Here is a tiny trained network, its code and every weight. The questions are about switching its units off for an input and a class, where a switched-off unit gives its printed mean instead of its output.

import numpy as np


def w(rows, s, z=0):
    codes = np.array(rows[::2]) - 128.0
    scale = np.full(codes.shape[1], s)
    scale[-1] = z or s
    return codes * scale


def f(y):
    return y / 2 * (1 + np.tanh(0.7978845608 * (y + 0.044715 * y**3)))


def log_softmax(a):
    a = a - a.max(-1, keepdims=True)
    return a - np.log(np.exp(a).sum(-1, keepdims=True))


def net(x, mask):
    res = np.array(x, float).reshape(1, 8) / 4 @ E
    y = f(res @ A[0][:, :-1].T + A[0][:, -1])
    res = res + np.where(mask, y, B[0][:, -1]) @ B[0][:, :-1]
    return log_softmax(res[-1] @ U[:, :-1].T + U[:, -1])


A, B = {}, {}
E = w([
[114,36,91,88,158,42,224],'x0',
[157,124,165,157,190,180,171],'x1',
[212,98,194,2,125,87,55],'x2',
[149,137,137,189,243,148,84],'x3',
[47,160,227,168,182,27,141],'x4',
[158,126,97,198,105,69,79],'x5',
[96,121,132,100,208,123,41],'x6',
[162,51,138,241,152,88,87],'x7',
],0.008)
A[0] = w([
[198,151,134,208,107,172,144,236],'n0',
[137,131,144,142,30,148,179,156],'n1',
[150,157,127,157,181,217,154,143],'n2',
[110,82,140,128,211,21,49,232],'n3',
[2,242,131,149,110,168,115,166],'n4',
[195,148,67,172,164,157,133,146],'n5',
[108,153,242,144,201,60,59,221],'n6',
[97,81,128,104,223,164,146,240],'n7',
[105,59,165,163,214,214,136,201],'n8',
[236,237,183,143,138,81,77,204],'n9',
[212,75,174,102,80,246,89,210],'n10',
[188,144,189,157,179,210,132,140],'n11',
[134,141,37,159,23,111,186,217],'n12',
[162,141,100,192,131,168,203,196],'n13',
[177,167,141,46,61,76,162,170],'n14',
[116,116,137,174,6,151,162,168],'n15',
[154,121,8,149,51,132,143,175],'n16',
[75,61,90,92,174,4,121,253],'n17',
[195,153,189,187,87,61,3,212],'n18',
],0.008,0.0033)
B[0] = w([
[105,141,52,179,14,122,78,202],'n0',
[60,129,145,96,35,107,162,191],'n1',
[116,192,20,219,32,217,118,180],'n2',
[201,88,180,212,159,94,148,255],'n3',
[51,173,195,186,146,160,224,237],'n4',
[92,134,74,202,58,150,96,179],'n5',
[171,140,158,180,121,130,80,251],'n6',
[217,163,94,149,156,194,128,202],'n7',
[150,219,85,218,95,124,75,205],'n8',
[68,117,141,82,151,134,42,205],'n9',
[126,107,99,53,172,167,105,231],'n10',
[151,225,101,159,59,138,49,181],'n11',
[48,49,27,71,2,104,231,253],'n12',
[137,145,44,164,62,127,117,197],'n13',
[159,25,222,7,132,112,191,217],'n14',
[93,92,91,116,84,105,149,206],'n15',
[69,88,81,79,160,76,164,233],'n16',
[236,141,143,148,241,60,198,253],'n17',
[88,61,185,142,99,66,54,246],'n18',
],0.0064,0.0085)
U = w([
[40,57,36,134,108,132,179,5],'0',
[176,194,62,141,111,249,87,127],'1',
[57,215,231,137,146,211,179,79],'2',
[117,43,214,144,116,49,17,67],'3',
[255,107,133,172,171,60,176,241],'4',
[117,59,179,41,100,86,202,157],'5',
[206,65,134,22,194,222,118,255],'6',
],0.008,0.00094)

Each question gives the input, the list of numbers given to net, and the class t.
The units are the neurons (one row each of A and B). Each row of codes is followed by its name. A weight is (code - 128) times the scale printed after its matrix; where a second scale follows, it is the last column's (A, B and U).
mask holds one flag per neuron, in row order. A switched-off neuron (its flag False) gives its mean, the last column of its row in B, instead of its output. The means were averaged over made-up inputs and are rounded, as every weight is.
A unit's drop is (log p(t) with every unit on - log p(t) with that unit switched off) / (log p(t) with every unit on - log p(t) with every unit switched off).
The circuit of an input: a set's keep is (log p(t) with only the set's units on - log p(t) with every unit switched off) / (log p(t) with every unit on - log p(t) with every unit switched off). Starting from the 12 units with the biggest drops (on a tie, the unit counted first), units are removed one at a time, each time the one whose removal leaves the highest keep (on an exact tie, the one counted first), for as long as the keep stays at least 0.8.
units of the circuit, in order: the units of the circuit, biggest drop first
top k neurons: the k neurons with the biggest drops, biggest first
drop of u: that unit's drop, to one decimal
input [-2,-1,2,-6,-1,-2,7,-8], class 6: top 2 neurons -> (n12; n18)
input [-7,-5,-4,-3,-3,2,4,-6], class 0: units of the circuit, in order -> (n12; n16)
input [-6,-1,-5,6,2,-5,2,-4], class 1: top 4 neurons -> (n2; n11; n8; n14)
input [-1,-1,-2,8,0,2,7,2], class 1: units of the circuit, in order -> (n8)
input [-6,-2,-3,2,-3,3,0,-1], class 0: units of the circuit, in order -> (n7; n6)
input [7,7,3,2,-6,-7,8,5], class 1: units of the circuit, in order -> (n8; n7)
input [-7,-4,7,7,-5,-2,0,3], class 3: top 2 neurons -> (n18; n9)
input [3,2,4,1,1,3,-6,6], class 3: top 2 neurons -> (n18; n7)
input [8,-1,6,4,-5,5,6,-5], class 4: top 2 neurons -> (n17; n3)
input [-8,-4,3,-3,-6,-3,-3,3], class 0: drop of n15 -> 0.1
input [4,3,6,-4,2,-4,7,-3], class 6: drop of n14 -> 0.3
input [-3,8,-2,8,7,-4,3,-6], class 1: drop of n2 -> 0.2
input [2,-5,-4,3,7,-6,2,-1], class 2: drop of n11 -> -0.1
input [4,3,2,1,8,6,0,-2], class 4: units of the circuit, in order -> (n17)
